[ 72 149 117 111] = T
[149 173 152 119] = G
[146 142 104  81] = R
[135 122  84 160] = B
[ 71 126  97 160] = Z
[107  81 146 179] = D
[ 74 128 112 129] = W
[ 81  99  96 148] = H
[121 170 128 112] = X
size: [ 71 126  97 160] | 4
which: [104  81] | R

[162  67 166 144 113 146  83 164 125] : A
[168 162  67 165 175 123 126 160 168] : F
[ 72 124 118 123 100 139 122 161 187] : C
[ 72 124 118 123 100 139 151 161 187] : S
[168 162  67 123 100 123 158 100  79] : N
[122  83 145 126 108 183  71 137 156] : V
present: [ 79 100] | no
present: [123 158 100] | yes
which: [ 72 124 118 123 100 139 122 161 187] | C
which: [162  67 165] | F
which: [175 123 126 160] | F

[138 155 146  68 104  61] = U
[111 197  70 182 132 179] = M
[ 79 129  89 130 145  84] = E
[149 134 144 101  97 159] = K
present: [ 79 129] | yes
size: [ 79 129  89 130] | 4
present: [138 155 146] | yes

[124  98 141 116 104 120  99 144  96 131] = dabak
[ 96 124 116 144  99 120 141  98 104 115] = Gumen
[131 177 105 136  86  75 149 103 142 147] = zib
[100 176 171  72 158 187  87 156  76  61] = sipar
[128 116 105 128 117 109 145 114 145 155] = Belo
[ 99 150 159 125 131 177 108 136  86  75] = gedi
[135 127 117 140 130 123 149 103 142 147] = tos
size: [ 96 124 116] | 3
which: [131 177 108 136  86  75] | gedi
which: [ 96 124 116 144  99 120 141  98 104] | Gumen
which: [116 104] | dabak
present: [ 98 144  96] | no
present: [128 117 109 145 114] | yes
size: [ 99 150 159 125 131 177 108 136] | 8

[136 123 129 155 122 149 128 123 128 134  96 116 131 111 143 112 127 103
 132 121 141 124 138 126 140 156 147 108 132 142 115 108 139 100 135 150
 144 115 122 151 120 131 122] : L
[134 123 131 151 123 145 127 123 130 133 101 116 131 111 138 114 128 107
 131 121 139 125 137 128 137 151 144 112 131 141 116 110 137 104 135 147
 141 117 123 148 122 129 122] : J
[140 135 130 119 142 114 138 123 131 124 147 140 134 156 136 139 132 139
 125 151 121 135 122 119 105 118 112 140 133 100 152 140 111 139 112 116
 121 145 121 122 126 140 143] : Y
[165 114 102 170 100 173 111 118 123 143  58 116 127 131 195 118 114  69
 145 136 155 107 160 136 161 199 153  66 146 152 115 125 149  77 132 175
 157 121 121 181 102 154 126] : P
size: [165 114 102 170 100 173 111 118 123 143  58 116 127 131 195 118 114  69
 145 136 155 107 160 136 161 199 153  66 146 152 115 125 149  77 132 175
 157 121] | 38
which: [ 96 116 131 111] | L

[128 124 137 157  74]  naze
[151 140  84 194 147]  seko
[135 118 125 138 108]  Kido
[151 140  84 194 110]  gofo
[140  80 129 153 159]  bopo
[161 122 139 129 149]  bebug
present: [ 80 129 153] | yes
present: [ 84 194 147] | yes

[118  99 128  82 136 149 128 138 117 166 128 104 128 128 132 125  94 127
 144  82 158 116]  rozim
[118  99 128  82 136 149 128 138 117  64 128 104 128 128 132 125  94 127
 144  82 158 116]  dafus
[ 74 152 128 128 152 128 138 128 166 128 117 179 142 140 128 149 138  97
 146 129 128 128]  neven
present: [152 129 138] | no
which: [128 138 117 166 128] | rozim

[136 119 139 138 128 124] = lome
[119 136 138 139 127 123] = Laza
[119 136 138 139 127 116] = Zitob
which: [119 136 138 139 127 123] | Laza

[147 125 130 163 165] = kigaf
[132  71 130 165 146] = fepo
[132  71 125 171 158] = rari
[147 125 130 165 163] = Laz
present: [130 165 163] | yes
which: [165 163] | Laz
present: [132  71 126] | no
size: [132  71 125 171] | 4
present: [132  71] | yes
which: [147 125 130 165 163] | Laz

[196 151 109 100 155 152 194 119 146 144] : tude
[131 109 108 158 128 115 150  87 169 179] : Kilod
[170 152 104 101 107 115 139 131 151 158] : pamit
present: [103 101] | no
size: [131 109 108 158 128 115 150  87 169 179] | 10
size: [196 151 109 100 155] | 5
which: [146 144] | tude
size: [170 152] | 2
present: [145 144] | no
size: [170 152 104 101 107 115 139 131 151 158] | 10

